Below is a small trained network, with its code and all its weights. Each question gives an input and a class and asks what happens when units are switched off, that is, made to give their printed mean instead of their output.

import numpy as np


def w(rows, s, z=0):
    codes = np.array(rows[::2]) - 128.0
    scale = np.full(codes.shape[1], s)
    scale[-1] = z or s
    return codes * scale


def f(y):
    return np.maximum(y, 0)


def log_softmax(a):
    a = a - a.max(-1, keepdims=True)
    return a - np.log(np.exp(a).sum(-1, keepdims=True))


def net(x, mask):
    res = np.array(x, float).reshape(1, 6) / 4 @ E
    y = f(res @ A[0][:, :-1].T + A[0][:, -1])
    res = res + np.where(mask, y, B[0][:, -1]) @ B[0][:, :-1]
    return log_softmax(res[-1] @ U[:, :-1].T + U[:, -1])


A, B = {}, {}
E = w([
[116,197,32,181,155],'x0',
[182,164,156,75,253],'x1',
[60,146,86,9,106],'x2',
[122,129,131,130,131],'x3',
[103,23,77,131,193],'x4',
[133,127,126,126,126],'x5',
],0.013)
A[0] = w([
[180,93,162,223,140,63],'N1',
[142,165,30,164,137,59],'N2',
[119,77,92,176,51,128],'N3',
[96,158,111,158,147,48],'N4',
[97,76,78,86,147,83],'N5',
[141,75,194,92,116,28],'N6',
[119,118,93,67,113,29],'N7',
[88,96,127,132,64,125],'N8',
[159,141,142,87,183,146],'N9',
[114,71,210,86,106,10],'N10',
[169,171,139,78,212,111],'N11',
[94,208,42,181,151,37],'N12',
[81,100,128,149,164,5],'N13',
[161,136,146,99,181,107],'N14',
[159,105,165,96,104,3],'N15',
[133,92,110,177,70,74],'N16',
[139,158,148,95,162,102],'N17',
[109,168,60,125,139,39],'N18',
[141,69,178,114,95,45],'N19',
[109,40,94,152,168,63],'N20',
[114,45,92,132,159,47],'N21',
[79,112,122,166,71,89],'N22',
[113,155,78,166,139,26],'N23',
[104,64,98,145,167,56],'N24',
[167,142,120,90,172,141],'N25',
[130,122,47,164,153,76],'N26',
[67,136,150,164,6,87],'N27',
[118,162,91,170,141,41],'N28',
[148,112,169,217,150,69],'N29',
[152,133,139,126,181,114],'N30',
[25,170,98,7,103,100],'N31',
[128,253,207,116,68,59],'N32',
[157,114,192,237,138,87],'N33',
[168,139,99,88,90,32],'N34',
[54,93,104,152,55,116],'N35',
[130,92,78,122,76,124],'N36',
[138,210,161,128,92,47],'N37',
[92,32,226,116,127,81],'N38',
[184,117,127,176,124,20],'N39',
[78,133,131,165,82,100],'N40',
[139,138,50,152,150,19],'N41',
[146,177,167,109,187,92],'N42',
[117,235,183,135,68,30],'N43',
[37,146,140,38,114,47],'N44',
[119,174,91,155,136,43],'N45',
],0.015,0.004)
B[0] = w([
[136,197,2,70,100,215],'N1',
[95,151,218,79,72,196],'N2',
[99,160,173,174,189,199],'N3',
[124,126,156,125,95,154],'N4',
[201,66,59,161,119,181],'N5',
[103,141,205,82,86,182],'N6',
[140,155,70,92,111,165],'N7',
[81,164,141,161,152,183],'N8',
[76,164,138,181,164,198],'N9',
[99,155,195,99,69,188],'N10',
[73,143,143,160,217,227],'N11',
[114,145,211,60,98,215],'N12',
[152,85,122,123,144,151],'N13',
[70,141,145,130,209,190],'N14',
[113,109,186,72,109,158],'N15',
[82,158,117,157,183,176],'N16',
[111,141,133,173,148,175],'N17',
[127,131,158,75,83,176],'N18',
[103,123,203,64,112,172],'N19',
[204,23,112,187,123,196],'N20',
[193,21,140,157,142,187],'N21',
[81,160,131,162,188,183],'N22',
[122,127,180,97,112,167],'N23',
[202,39,122,191,137,180],'N24',
[92,160,122,187,161,187],'N25',
[137,116,173,111,80,181],'N26',
[90,129,139,160,184,226],'N27',
[108,123,159,100,98,167],'N28',
[158,204,56,94,100,202],'N29',
[72,131,125,156,163,181],'N30',
[143,190,16,91,93,251],'N31',
[212,25,118,162,122,243],'N32',
[133,178,16,86,74,222],'N33',
[132,127,100,137,117,148],'N34',
[110,164,135,179,183,205],'N35',
[126,154,114,163,173,171],'N36',
[229,25,127,196,114,195],'N37',
[132,143,194,94,64,208],'N38',
[143,149,74,126,110,170],'N39',
[85,132,137,151,188,176],'N40',
[129,117,173,90,112,172],'N41',
[85,141,151,164,169,200],'N42',
[193,24,122,166,147,221],'N43',
[144,173,59,84,100,207],'N44',
[123,108,185,100,91,167],'N45',
],0.0096,0.019)
U = w([
[37,147,135,155,186,115],'0',
[115,164,12,63,52,193],'1',
[170,7,122,144,93,201],'2',
[76,124,233,44,23,7],'3',
],0.012,0.0016)

Each question gives the input, the list of numbers given to net, and the class t.
The units are the neurons (one row each of A and B). Each row of codes is followed by its name. A weight is (code - 128) times the scale printed after its matrix; where a second scale follows, it is the last column's (A, B and U).
mask holds one flag per neuron, in row order. A switched-off neuron (its flag False) gives its mean, the last column of its row in B, instead of its output. The means were averaged over made-up inputs and are rounded, as every weight is.
A unit's drop is (log p(t) with every unit on - log p(t) with that unit switched off) / (log p(t) with every unit on - log p(t) with every unit switched off).
The circuit of an input: a set's keep is (log p(t) with only the set's units on - log p(t) with every unit switched off) / (log p(t) with every unit on - log p(t) with every unit switched off). Starting from the 12 units with the biggest drops (on a tie, the unit counted first), units are removed one at a time, each time the one whose removal leaves the highest keep (on an exact tie, the one counted first), for as long as the keep stays at least 0.8.
circuit, biggest first: the units of the circuit, biggest drop first
unit that matters most: the unit with the biggest drop
k most important neurons: the k neurons with the biggest drops, biggest first
drop when u is switched off: that unit's drop, to one decimal
input [-8,-8,-4,6,-7,-6], class 0: unit that matters most	N27
input [6,-7,2,0,-8,-7], class 2: 3 most important neurons	(N32, N43, N37)
input [2,-6,-5,3,-7,-2], class 2: 4 most important neurons	(N32, N43, N37, N11)
input [0,3,-7,6,7,-8], class 1: 2 most important neurons	(N1, N33)
input [-8,-6,-8,-5,7,6], class 1: 2 most important neurons	(N1, N33)
input [-7,-5,8,-7,1,3], class 1: 2 most important neurons	(N31, N44)
input [6,5,3,-4,-6,1], class 2: 2 most important neurons	(N32, N37)
input [-8,-5,-7,-6,4,-1], class 3: 2 most important neurons	(N38, N19)
input [8,-3,0,6,7,-5], class 3: 2 most important neurons	(N2, N12)
input [8,-3,2,7,-8,0], class 2: 2 most important neurons	(N43, N32)
input [4,-5,-7,-8,-8,0], class 2: 4 most important neurons	(N43, N32, N37, N31)
input [6,-6,-1,-7,-2,-8], class 0: drop when N16 is switched off	0.6
input [-8,-7,-6,3,4,-7], class 3: drop when N19 is switched off	1.0
input [8,-5,-3,-8,6,1], class 3: circuit, biggest first	(N2)
input [5,-3,-5,3,5,-8], class 1: drop when N33 is switched off	0.9
